Here is a tiny trained network, its code and every weight. The questions are about switching its units off for an input and a class, where a switched-off unit gives its printed mean instead of its output.

import numpy as np


def w(rows, s, z=0):
    codes = np.array(rows[::2]) - 128.0
    scale = np.full(codes.shape[1], s)
    scale[-1] = z or s
    return codes * scale


def f(y):
    return np.maximum(y, 0)


def log_softmax(a):
    a = a - a.max(-1, keepdims=True)
    return a - np.log(np.exp(a).sum(-1, keepdims=True))


def net(x, mask):
    res = np.array(x, float).reshape(1, 5) / 4 @ E
    y = f(res @ A[0][:, :-1].T + A[0][:, -1])
    res = res + np.where(mask, y, B[0][:, -1]) @ B[0][:, :-1]
    return log_softmax(res[-1] @ U[:, :-1].T + U[:, -1])


A, B = {}, {}
E = w([
[131,129,130,129],'x0',
[132,131,131,130],'x1',
[42,233,151,92],'x2',
[154,183,9,149],'x3',
[77,129,144,228],'x4',
],0.011)
A[0] = w([
[140,122,85,206,114],'N0',
[152,181,76,127,31],'N1',
[82,186,134,115,151],'N2',
[155,134,127,100,167],'N3',
[80,121,137,199,169],'N4',
[173,75,122,144,184],'N5',
[162,138,71,179,124],'N6',
[106,127,85,110,76],'N7',
[165,117,97,81,37],'N8',
[171,165,163,133,119],'N9',
[141,124,109,86,140],'N10',
[168,129,92,141,104],'N11',
[137,82,81,162,118],'N12',
[121,141,142,98,126],'N13',
[144,134,117,151,117],'N14',
[83,139,208,121,57],'N15',
[184,46,116,135,140],'N16',
[98,145,171,2,155],'N17',
[116,90,85,87,75],'N18',
[79,201,128,126,1],'N19',
[199,127,100,32,97],'N20',
[92,41,221,138,27],'N21',
[163,202,37,132,97],'N22',
[93,165,127,119,154],'N23',
[153,126,98,194,95],'N24',
[157,75,121,129,116],'N25',
[153,151,148,131,130],'N26',
[146,99,74,202,114],'N27',
[134,173,124,64,66],'N28',
[101,76,200,111,196],'N29',
[67,132,157,245,24],'N30',
[189,45,133,117,43],'N31',
[148,99,171,140,143],'N32',
[90,201,140,128,56],'N33',
[148,144,116,187,143],'N34',
[112,110,166,147,135],'N35',
[123,80,116,169,112],'N36',
[141,156,160,68,134],'N37',
[107,133,142,174,175],'N38',
[125,135,140,107,155],'N39',
[123,86,113,123,100],'N40',
],0.015,0.0089)
B[0] = w([
[126,86,163,170,188],'N0',
[123,147,139,60,165],'N1',
[129,143,137,78,223],'N2',
[132,127,139,104,169],'N3',
[129,133,86,174,211],'N4',
[125,155,79,154,203],'N5',
[131,95,167,164,188],'N6',
[141,138,134,107,143],'N7',
[123,126,100,175,150],'N8',
[123,118,136,127,136],'N9',
[124,151,111,102,165],'N10',
[126,106,140,146,159],'N11',
[140,111,168,155,175],'N12',
[134,106,139,125,159],'N13',
[128,107,134,136,144],'N14',
[135,107,162,99,187],'N15',
[113,174,59,75,211],'N16',
[143,72,214,154,248],'N17',
[138,128,119,144,142],'N18',
[125,148,54,188,184],'N19',
[113,182,50,140,204],'N20',
[118,150,54,207,200],'N21',
[124,186,46,82,222],'N22',
[122,115,130,94,197],'N23',
[130,107,173,165,170],'N24',
[123,161,113,90,172],'N25',
[124,116,130,126,136],'N26',
[131,93,178,178,192],'N27',
[127,104,165,113,173],'N28',
[126,151,127,50,229],'N29',
[124,182,87,5,203],'N30',
[133,147,141,47,187],'N31',
[126,140,104,118,172],'N32',
[135,172,55,138,194],'N33',
[125,107,152,149,174],'N34',
[137,155,109,104,168],'N35',
[131,117,145,158,164],'N36',
[120,104,164,136,187],'N37',
[137,130,114,167,188],'N38',
[134,121,149,136,160],'N39',
[127,127,133,117,144],'N40',
],0.034,0.013)
U = w([
[106,173,133,28,123],'0',
[97,189,34,237,88],'1',
[123,26,254,209,253],'2',
],0.0087,0.00034)

Each question gives the input, the list of numbers given to net, and the class t.
The units are the neurons (one row each of A and B). Each row of codes is followed by its name. A weight is (code - 128) times the scale printed after its matrix; where a second scale follows, it is the last column's (A, B and U).
mask holds one flag per neuron, in row order. A switched-off neuron (its flag False) gives its mean, the last column of its row in B, instead of its output. The means were averaged over made-up inputs and are rounded, as every weight is.
A unit's drop is (log p(t) with every unit on - log p(t) with that unit switched off) / (log p(t) with every unit on - log p(t) with every unit switched off).
The circuit of an input: a set's keep is (log p(t) with only the set's units on - log p(t) with every unit switched off) / (log p(t) with every unit on - log p(t) with every unit switched off). Starting from the 12 units with the biggest drops (on a tie, the unit counted first), units are removed one at a time, each time the one whose removal leaves the highest keep (on an exact tie, the one counted first), for as long as the keep stays at least 0.8.
circuit, biggest first: the units of the circuit, biggest drop first
most important unit: the unit with the biggest drop
top k neurons: the k neurons with the biggest drops, biggest first
drop of u: that unit's drop, to one decimal
input [0,0,4,-7,-1], class 2: circuit, biggest first -> N17
input [0,-7,3,0,8], class 0: top 2 neurons -> N30, N21
input [-1,-3,8,1,5], class 1: top 4 neurons -> N19, N33, N4, N29
input [-5,7,-3,1,0], class 1: top 4 neurons -> N17, N16, N5, N30
input [-2,4,-6,2,-6], class 1: top 2 neurons -> N20, N5
input [-4,8,6,1,2], class 1: top 4 neurons -> N19, N29, N33, N31
input [-6,-5,0,3,-3], class 1: top 3 neurons -> N29, N30, N31
input [1,-6,0,-8,4], class 1: top 2 neurons -> N21, N4
input [7,1,8,2,5], class 1: top 2 neurons -> N19, N33
input [5,8,-4,3,-5], class 1: drop of N20 -> 0.2
input [-1,-2,-7,-7,5], class 1: drop of N40 -> 0.0
input [-6,7,3,-1,-2], class 2: drop of N30 -> 0.1
input [7,-6,-5,-6,4], class 1: drop of N21 -> 9.0
input [5,-7,6,-4,0], class 2: most important unit -> N17
